Below is a small trained network, with its code and all its weights. Each question gives an input and a target symbol and asks what happens when units are switched off, that is, made to give their printed mean instead of their output.

import numpy as np


def w(rows, s, z=0):
    codes = np.array(rows[::2]) - 128.0
    scale = np.full(codes.shape[1], s)
    scale[-1] = z or s
    return codes * scale


def f(y):
    return np.maximum(y, 0)


def softmax(a):
    e = np.exp(a - a.max(-1, keepdims=True))
    return e / e.sum(-1, keepdims=True)


def log_softmax(a):
    a = a - a.max(-1, keepdims=True)
    return a - np.log(np.exp(a).sum(-1, keepdims=True))


def net(x, mask):
    ids = ['αβγθπφψ'.index(c) for c in x.split()]
    T = len(ids)
    res = E[ids] + P[:T]
    q, k, v = (res @ M[0].T for M in (Q, K, V))
    z = softmax(np.where(np.tri(T) > 0, q @ k.T / 3**0.5, -1e9)) @ v
    res = res + np.where(mask[0], z, O[0][:, -1]) @ O[0][:, :-1]
    y = f(res @ A[0][:, :-1].T + A[0][:, -1])
    res = res + np.where(mask[1:17], y, B[0][:, -1]) @ B[0][:, :-1]
    return log_softmax(res[-1] @ U[:, :-1].T + U[:, -1])


Q, K, V, O, A, B = {}, {}, {}, {}, {}, {}
E = w([
[246,81,139],'α',
[146,98,203],'β',
[177,176,178],'γ',
[133,144,171],'θ',
[35,5,76],'π',
[129,176,156],'φ',
[50,113,129],'ψ',
],0.014)
P = w([
[226,247,9],'0',
[198,12,220],'1',
[167,17,214],'2',
[138,22,219],'3',
[121,27,230],'4',
[125,26,243],'5',
[121,30,242],'6',
[110,29,254],'7',
[109,28,252],'8',
],0.0039)
Q[0] = w([
[142,230,211],'H1',
[101,88,5],'H1',
[92,88,2],'H1',
],0.0094)
K[0] = w([
[99,188,26],'H1',
[92,57,253],'H1',
[97,61,239],'H1',
],0.012)
V[0] = w([
[173,65,181],'H1',
[167,213,99],'H1',
[252,130,172],'H1',
],0.014)
O[0] = w([
[199,108,6,180],'H1',
[59,227,132,163],'H1',
[110,182,14,254],'H1',
],0.012,0.0067)
A[0] = w([
[148,153,112,216],'N1',
[59,191,137,113],'N2',
[167,104,94,42],'N3',
[87,84,136,139],'N4',
[70,90,156,156],'N5',
[152,121,28,74],'N6',
[9,137,114,169],'N7',
[160,106,97,79],'N8',
[235,155,173,179],'N9',
[60,172,163,1],'N10',
[145,158,209,71],'N11',
[77,166,198,142],'N12',
[109,159,107,189],'N13',
[155,201,112,74],'N14',
[148,127,97,210],'N15',
[77,180,172,180],'N16',
],0.012,0.01)
B[0] = w([
[157,165,145,229],'N1',
[83,103,136,221],'N2',
[106,143,150,163],'N3',
[114,135,112,160],'N4',
[108,144,101,167],'N5',
[126,87,142,253],'N6',
[87,141,99,222],'N7',
[125,138,147,170],'N8',
[123,137,77,180],'N9',
[108,5,104,163],'N10',
[144,94,94,164],'N11',
[154,114,158,206],'N12',
[149,153,133,226],'N13',
[105,80,112,196],'N14',
[156,162,132,232],'N15',
[151,140,175,225],'N16',
],0.017,0.012)
U = w([
[251,204,121,183],'α',
[207,118,216,230],'β',
[94,151,7,107],'γ',
[167,255,245,133],'θ',
[107,17,59,35],'π',
[30,156,96,205],'φ',
[71,68,201,2],'ψ',
],0.0083,0.0044)

Each question gives the input, a string of symbols that net reads in full, and the target symbol t.
The units are the heads (3 rows each of Q, K, V and O) and the neurons (one row each of A and B). Each row of codes is followed by its name. A weight is (code - 128) times the scale printed after its matrix; where a second scale follows, it is the last column's (O, A, B and U).
mask holds one flag per unit, heads first, then neurons. A switched-off unit (its flag False) gives its mean, the last column of its rows in O or B, instead of its output. The means were averaged over made-up inputs and are rounded, as every weight is.
A unit's drop is (log p(t) with every unit on - log p(t) with that unit switched off) / (log p(t) with every unit on - log p(t) with every unit switched off).
The circuit of an input: a set's keep is (log p(t) with only the set's units on - log p(t) with every unit switched off) / (log p(t) with every unit on - log p(t) with every unit switched off). Starting from the 12 units with the biggest drops (on a tie, the unit counted first), units are removed one at a time, each time the one whose removal leaves the highest keep (on an exact tie, the one counted first), for as long as the keep stays at least 0.8.
circuit, biggest first: the units of the circuit, biggest drop first
most important unit: the unit with the biggest drop
top k neurons: the k neurons with the biggest drops, biggest first
drop when u is switched off: that unit's drop, to one decimal
input π β π φ φ θ ψ π θ, target π: top 2 neurons	(N9, N11)
input β β ψ α α β γ ψ γ, target α: circuit, biggest first	(H1, N2)
input θ ψ ψ β, target θ: circuit, biggest first	(H1, N10)
input θ β α θ, target θ: circuit, biggest first	(H1, N10, N9)
input ψ φ θ, target β: circuit, biggest first	(H1, N12)
input α θ γ γ ψ, target γ: circuit, biggest first	(N16, H1)
input φ β γ φ, target ψ: circuit, biggest first	(H1, N10, N2)
input π γ π π ψ, target π: circuit, biggest first	(H1, N16)
input β γ θ γ ψ β θ, target α: circuit, biggest first	(H1, N2, N10)
input θ β γ φ, target θ: circuit, biggest first	(H1, N16)
input β β θ π ψ α α α, target α: most important unit	N15
input γ θ β φ α ψ, target α: circuit, biggest first	(H1, N2, N14)
input γ γ α π φ φ γ, target φ: top 4 neurons	(N2, N7, N14, N10)
input γ ψ φ π γ θ, target φ: most important unit	H1
input π β π β θ φ, target π: top 2 neurons	(N9, N11)
input γ β γ γ π θ β φ, target φ: top 2 neurons	(N7, N2)
input ψ γ ψ φ, target β: top 2 neurons	(N12, N11)
input β γ β ψ φ, target α: top 2 neurons	(N2, N7)
input α α θ γ γ, target γ: top 2 neurons	(N14, N16)
input θ ψ φ γ φ γ, target θ: drop when N10 is switched off	0.1
input γ α φ, target φ: drop when N16 is switched off	0.0
input α β ψ α φ β, target γ: drop when H1 is switched off	1.0
input φ α β, target ψ: drop when N2 is switched off	0.2
input ψ ψ φ γ, target β: top neuron	(N11)
